Below are the code and all the weights of a small trained network. Each question names an input and a target symbol and asks about switching units off, where a switched-off unit gives its printed mean instead of its output.

import numpy as np


def w(rows, s, z=0):
    codes = np.array(rows[::2]) - 128.0
    scale = np.full(codes.shape[1], s)
    scale[-1] = z or s
    return codes * scale


def norm(h):
    return h / np.sqrt((h * h).mean(-1, keepdims=True) + 1e-5)


def f(y):
    return np.maximum(y, 0)


def softmax(a):
    e = np.exp(a - a.max(-1, keepdims=True))
    return e / e.sum(-1, keepdims=True)


def log_softmax(a):
    a = a - a.max(-1, keepdims=True)
    return a - np.log(np.exp(a).sum(-1, keepdims=True))


def net(x, mask):
    ids = ['ΓΔΦΩαβεηλμπστψ'.index(c) for c in x.split()]
    T = len(ids)
    res = E[ids] + P[:T]
    u = 0
    for l in range(3):
        q, k, v = (norm(res) @ M[l].T for M in (Q, K, V))
        z = softmax(np.where(np.tri(T) > 0, q @ k.T / 2**0.5, -1e9)) @ v
        res = res + np.where(mask[u], z, O[l][:, -1]) @ O[l][:, :-1]
        u += 1
        y = f(norm(res) @ A[l][:, :-1].T + A[l][:, -1])
        res = res + np.where(mask[u : u + 12], y, B[l][:, -1]) @ B[l][:, :-1]
        u += 12
    return log_softmax(norm(res)[-1] @ U[:, :-1].T + U[:, -1])


Q, K, V, O, A, B = {}, {}, {}, {}, {}, {}
E = w([
[74,101,238,125],'Γ',
[140,171,228,89],'Δ',
[91,57,136,125],'Φ',
[104,84,64,178],'Ω',
[159,132,136,253],'α',
[173,99,213,196],'β',
[142,186,206,98],'ε',
[148,32,151,139],'η',
[52,96,215,150],'λ',
[168,49,148,152],'μ',
[150,184,157,114],'π',
[85,141,146,129],'σ',
[59,96,219,144],'τ',
[150,162,71,88],'ψ',
],0.002)
P = w([
[155,127,113,1],'0',
[116,133,187,42],'1',
[106,106,179,70],'2',
[98,87,179,96],'3',
[111,94,178,123],'4',
[101,85,175,136],'5',
[108,85,182,162],'6',
[110,85,180,173],'7',
[100,74,191,183],'8',
[107,74,184,199],'9',
[115,72,187,207],'10',
],0.00057)
Q[0] = w([
[128,178,228,114],'L0H1',
[107,2,183,171],'L0H1',
],0.0051)
K[0] = w([
[157,142,254,116],'L0H1',
[101,58,145,198],'L0H1',
],0.0058)
V[0] = w([
[183,217,81,23],'L0H1',
[187,131,247,127],'L0H1',
],0.0015)
O[0] = w([
[159,101,217,249,1],'L0H1',
[47,192,132,147,237],'L0H1',
],0.0018,0.0008)
A[0] = w([
[64,93,130,127,12],'L0N1',
[223,45,148,104,150],'L0N2',
[120,39,147,251,160],'L0N3',
[135,137,119,139,1],'L0N4',
[164,112,63,3,239],'L0N5',
[88,187,212,100,121],'L0N6',
[198,150,170,217,86],'L0N7',
[73,106,101,54,69],'L0N8',
[38,115,174,39,224],'L0N9',
[243,48,145,154,133],'L0N10',
[36,222,98,177,148],'L0N11',
[77,80,43,238,130],'L0N12',
],0.0018,0.00049)
B[0] = w([
[150,148,139,141,167],'L0N1',
[34,126,117,170,174],'L0N2',
[129,187,139,67,220],'L0N3',
[117,128,134,142,128],'L0N4',
[123,186,167,153,182],'L0N5',
[165,123,67,150,220],'L0N6',
[90,91,101,122,158],'L0N7',
[145,111,157,157,163],'L0N8',
[174,131,103,174,252],'L0N9',
[2,107,121,119,173],'L0N10',
[168,95,133,158,166],'L0N11',
[192,111,119,82,185],'L0N12',
],0.0026,0.0016)
Q[1] = w([
[139,113,134,89],'L1H1',
[54,2,125,107],'L1H1',
],0.0073)
K[1] = w([
[122,75,159,157],'L1H1',
[185,59,15,253],'L1H1',
],0.0048)
V[1] = w([
[81,157,197,95],'L1H1',
[102,125,130,253],'L1H1',
],0.0023)
O[1] = w([
[103,226,133,155,230],'L1H1',
[186,66,88,254,253],'L1H1',
],0.0021,0.00062)
A[1] = w([
[166,155,59,83,255],'L1N1',
[67,102,112,123,145],'L1N2',
[136,75,120,95,60],'L1N3',
[236,181,154,83,23],'L1N4',
[128,47,116,144,67],'L1N5',
[163,120,213,139,59],'L1N6',
[178,167,127,161,182],'L1N7',
[89,104,126,129,153],'L1N8',
[141,125,195,125,123],'L1N9',
[217,176,152,116,24],'L1N10',
[136,161,110,5,155],'L1N11',
[203,133,98,165,231],'L1N12',
],0.0028,0.00073)
B[1] = w([
[40,184,144,48,206],'L1N1',
[211,142,112,130,235],'L1N2',
[194,201,168,113,184],'L1N3',
[170,249,57,49,213],'L1N4',
[161,210,163,102,255],'L1N5',
[113,133,46,200,231],'L1N6',
[56,149,181,155,245],'L1N7',
[184,165,92,156,223],'L1N8',
[150,132,52,171,225],'L1N9',
[141,192,57,37,206],'L1N10',
[246,175,95,188,173],'L1N11',
[83,65,191,110,239],'L1N12',
],0.0018,0.00098)
Q[2] = w([
[68,17,121,114],'L2H1',
[214,2,205,195],'L2H1',
],0.0056)
K[2] = w([
[39,2,101,147],'L2H1',
[209,18,49,103],'L2H1',
],0.0059)
V[2] = w([
[9,82,142,134],'L2H1',
[143,140,253,133],'L2H1',
],0.0026)
O[2] = w([
[227,180,238,106,15],'L2H1',
[246,228,4,198,254],'L2H1',
],0.0019,0.00056)
A[2] = w([
[126,157,118,130,62],'L2N1',
[133,155,153,128,165],'L2N2',
[94,134,164,141,137],'L2N3',
[126,147,127,129,71],'L2N4',
[155,176,135,129,6],'L2N5',
[99,131,73,68,116],'L2N6',
[143,93,118,3,92],'L2N7',
[122,154,131,11,13],'L2N8',
[171,134,90,111,161],'L2N9',
[155,56,132,143,89],'L2N10',
[169,137,148,107,55],'L2N11',
[136,169,85,126,151],'L2N12',
],0.0046,0.0013)
B[2] = w([
[127,104,122,97,164],'L2N1',
[117,141,141,105,199],'L2N2',
[96,131,118,132,190],'L2N3',
[123,124,124,114,145],'L2N4',
[147,84,124,89,172],'L2N5',
[147,133,173,137,210],'L2N6',
[1,43,136,65,197],'L2N7',
[220,136,128,157,189],'L2N8',
[95,130,167,134,211],'L2N9',
[160,114,118,104,194],'L2N10',
[97,137,141,167,142],'L2N11',
[128,108,92,125,255],'L2N12',
],0.0049,0.0016)
U = w([
[176,210,106,94,254],'Γ',
[50,184,72,100,125],'Δ',
[114,102,9,174,113],'Φ',
[56,56,149,72,181],'Ω',
[197,74,126,135,140],'α',
[126,145,137,143,65],'β',
[114,135,126,138,59],'ε',
[164,154,225,128,121],'η',
[128,148,143,151,78],'λ',
[103,166,208,112,90],'μ',
[112,136,131,149,68],'π',
[204,79,131,144,150],'σ',
[124,147,140,147,69],'τ',
[108,136,141,152,81],'ψ',
],0.012,0.0052)

Each question gives the input, a string of symbols that net reads in full, and the target symbol t.
The units are the heads (2 rows each of Q, K, V and O) and the neurons (one row each of A and B). Each row of codes is followed by its name. A weight is (code - 128) times the scale printed after its matrix; where a second scale follows, it is the last column's (O, A, B and U).
mask holds one flag per unit, layer by layer, with each layer's heads first. A switched-off unit (its flag False) gives its mean, the last column of its rows in O or B, instead of its output. The means were averaged over made-up inputs and are rounded, as every weight is.
A unit's drop is (log p(t) with every unit on - log p(t) with that unit switched off) / (log p(t) with every unit on - log p(t) with every unit switched off).
The circuit of an input: a set's keep is (log p(t) with only the set's units on - log p(t) with every unit switched off) / (log p(t) with every unit on - log p(t) with every unit switched off). Starting from the 12 units with the biggest drops (on a tie, the unit counted first), units are removed one at a time, each time the one whose removal leaves the highest keep (on an exact tie, the one counted first), for as long as the keep stays at least 0.8.
units of the circuit, in order: the units of the circuit, biggest drop first
unit that matters most: the unit with the biggest drop
top k neurons: the k neurons with the biggest drops, biggest first
top k neurons in layer l: the k neurons of layer l with the biggest drops, biggest first
drop of u: that unit's drop, to one decimal
input τ σ ψ Φ Γ Ω η ψ λ ψ, target Φ: units of the circuit, in order : L0H1, L0N10, L0N3
input π ψ μ μ π ε Φ, target Φ: top 2 neurons in layer 1 : L1N5, L1N1
input Φ Ω Ω Φ σ Δ, target Γ: top 3 neurons : L1N4, L1N10, L2N7
input Φ Φ Γ, target Φ: unit that matters most : L2H1
input Φ μ η, target η: top 2 neurons : L0N10, L0N2
input Δ Γ ψ λ Ω Γ Γ ε Φ λ ψ, target Δ: top 2 neurons : L0N3, L0N5
input σ Ω β π Φ η π σ π, target Φ: top 2 neurons in layer 2 : L2N12, L2N7
input ε β Δ η η, target η: top 3 neurons in layer 0 : L0N2, L0N10, L0N3
input β λ η ψ Φ, target Φ: top 2 neurons : L2N7, L1N5
input Ω Ω σ λ π Δ π Δ, target Δ: top 2 neurons : L0N3, L2N8
input π η ψ ε μ Φ β Γ μ η π, target Δ: top 2 neurons : L0N3, L0N12
input σ Φ μ λ Δ ε Φ Γ ψ Φ, target σ: top 2 neurons : L2N7, L2N10
input ψ π Γ ψ Φ α τ ε Δ ψ, target Φ: top 3 neurons in layer 0 : L0N10, L0N3, L0N7
input ε Ω λ μ μ β ψ Ω Φ σ Ω, target Ω: unit that matters most : L2N7
input μ η τ μ λ, target η: top 2 neurons : L0N2, L0N10
input π ε Ω π, target Δ: top 2 neurons in layer 2 : L2N8, L2N10
input ε ε Φ τ α σ, target Φ: top 2 neurons in layer 2 : L2N6, L2N9
input μ Ω α β π τ π Ω ψ η, target Ω: top 2 neurons : L0N3, L2N7
input σ λ σ μ Δ Γ π ε σ β ε, target Δ: drop of L2H1 : 0.2
input β ε Φ η Φ λ α ψ Φ Ω ψ, target Δ: unit that matters most : L0N5
input ψ Φ μ Δ Ω τ ψ β Ω μ, target Ω: drop of L2N7 : 0.5
